Here is a tiny trained network, its code and every weight. The questions are about switching its units off for an input and a class, where a switched-off unit gives its printed mean instead of its output.

import numpy as np


def w(rows, s, z=0):
    codes = np.array(rows[::2]) - 128.0
    scale = np.full(codes.shape[1], s)
    scale[-1] = z or s
    return codes * scale


def f(y):
    return y / 2 * (1 + np.tanh(0.7978845608 * (y + 0.044715 * y**3)))


def log_softmax(a):
    a = a - a.max(-1, keepdims=True)
    return a - np.log(np.exp(a).sum(-1, keepdims=True))


def net(x, mask):
    res = np.array(x, float).reshape(1, 6) / 4 @ E
    y = f(res @ A[0][:, :-1].T + A[0][:, -1])
    res = res + np.where(mask, y, B[0][:, -1]) @ B[0][:, :-1]
    return log_softmax(res[-1] @ U[:, :-1].T + U[:, -1])


A, B = {}, {}
E = w([
[121,250,171,96,160,161,150],'x0',
[81,80,127,180,110,150,174],'x1',
[189,155,97,202,123,161,131],'x2',
[144,117,200,156,119,186,199],'x3',
[185,54,99,65,219,141,163],'x4',
[53,155,120,169,192,76,236],'x5',
],0.012)
A[0] = w([
[88,167,151,162,183,119,200,193],'N0',
[126,126,145,60,168,103,135,109],'N1',
[155,104,184,153,89,168,109,168],'N2',
[81,150,169,78,141,133,157,79],'N3',
[102,156,85,167,117,133,175,56],'N4',
[111,82,123,160,155,113,166,96],'N5',
[118,133,149,216,40,171,100,89],'N6',
[120,82,122,146,117,104,135,244],'N7',
[141,56,136,160,146,115,166,84],'N8',
[98,176,127,193,162,111,163,11],'N9',
[71,177,144,133,161,107,164,177],'N10',
[175,128,115,88,173,162,158,170],'N11',
[108,95,169,130,32,158,111,217],'N12',
[117,121,86,107,128,81,4,129],'N13',
[104,161,98,181,141,149,165,91],'N14',
[136,69,109,127,112,149,163,141],'N15',
[76,207,130,194,127,153,129,249],'N16',
[129,112,128,164,102,118,174,254],'N17',
[107,62,98,145,138,148,148,70],'N18',
[178,89,127,109,173,191,121,152],'N19',
[121,85,146,101,125,173,134,104],'N20',
],0.014,0.0023)
B[0] = w([
[156,100,91,56,124,57,216,246],'N0',
[129,184,195,115,162,97,61,181],'N1',
[71,138,178,139,124,185,152,211],'N2',
[113,87,166,52,131,65,110,189],'N3',
[177,103,118,141,87,123,148,185],'N4',
[125,78,102,185,182,34,135,190],'N5',
[71,111,205,165,73,182,142,251],'N6',
[106,115,103,167,153,117,82,183],'N7',
[85,89,126,173,201,93,129,202],'N8',
[181,143,95,92,60,126,204,208],'N9',
[128,112,157,78,76,51,174,216],'N10',
[171,216,144,104,179,156,142,199],'N11',
[61,119,123,135,85,195,128,236],'N12',
[154,134,50,82,51,132,2,251],'N13',
[145,114,50,139,70,148,191,192],'N14',
[77,115,105,145,189,128,130,190],'N15',
[153,114,174,154,64,128,160,244],'N16',
[122,80,115,202,108,116,162,188],'N17',
[133,95,112,206,198,112,113,192],'N18',
[141,188,71,109,195,204,159,215],'N19',
[46,164,60,108,161,160,152,173],'N20',
],0.0094,0.014)
U = w([
[243,217,102,73,224,190,151,126],'0',
[146,53,65,200,207,55,138,70],'1',
[72,42,112,198,136,150,160,117],'2',
[183,120,28,79,37,93,2,243],'3',
[114,131,240,186,29,172,109,129],'4',
[124,121,210,5,149,41,138,198],'5',
[39,111,83,70,162,198,144,5],'6',
[205,91,108,105,40,57,245,71],'7',
],0.0085,0.0023)

Each question gives the input, the list of numbers given to net, and the class t.
The units are the neurons (one row each of A and B). Each row of codes is followed by its name. A weight is (code - 128) times the scale printed after its matrix; where a second scale follows, it is the last column's (A, B and U).
mask holds one flag per neuron, in row order. A switched-off neuron (its flag False) gives its mean, the last column of its row in B, instead of its output. The means were averaged over made-up inputs and are rounded, as every weight is.
A unit's drop is (log p(t) with every unit on - log p(t) with that unit switched off) / (log p(t) with every unit on - log p(t) with every unit switched off).
The circuit of an input: a set's keep is (log p(t) with only the set's units on - log p(t) with every unit switched off) / (log p(t) with every unit on - log p(t) with every unit switched off). Starting from the 12 units with the biggest drops (on a tie, the unit counted first), units are removed one at a time, each time the one whose removal leaves the highest keep (on an exact tie, the one counted first), for as long as the keep stays at least 0.8.
units of the circuit, in order: the units of the circuit, biggest drop first
k most important neurons: the k neurons with the biggest drops, biggest first
drop when u is switched off: that unit's drop, to one decimal
input [-5,8,8,-3,-4,-3], class 4: units of the circuit, in order => (N6)
input [3,-2,-2,8,-1,-1], class 5: units of the circuit, in order => (N3; N14)
input [-5,2,-6,-1,3,-3], class 1: units of the circuit, in order => (N18; N6)
input [-8,-4,7,-4,-8,0], class 4: 2 most important neurons => (N6; N0)
input [-3,4,7,-5,6,-3], class 1: 2 most important neurons => (N18; N8)
input [-2,-1,2,0,8,0], class 0: 2 most important neurons => (N11; N19)
input [6,8,-5,-6,2,3], class 7: 2 most important neurons => (N0; N9)
input [-2,5,8,-3,0,-4], class 4: 3 most important neurons => (N6; N0; N5)
input [2,3,-8,8,7,-5], class 0: 4 most important neurons => (N11; N19; N6; N1)
input [-2,1,-6,1,-3,-3], class 4: 2 most important neurons => (N19; N0)
input [1,7,7,7,8,6], class 1: 2 most important neurons => (N8; N5)
input [0,8,-5,-4,-8,1], class 4: 2 most important neurons => (N6; N12)
input [-3,7,8,8,-7,4], class 7: 2 most important neurons => (N9; N0)
input [7,7,-6,-4,-3,-1], class 5: units of the circuit, in order => (N3)
input [-2,0,-7,2,-5,1], class 4: 2 most important neurons => (N0; N12)
input [4,-6,2,-2,7,4], class 0: drop when N11 is switched off => 0.3
input [7,5,-8,3,0,-7], class 6: drop when N16 is switched off => 0.3
input [0,6,-5,3,8,2], class 1: drop when N14 is switched off => 0.0
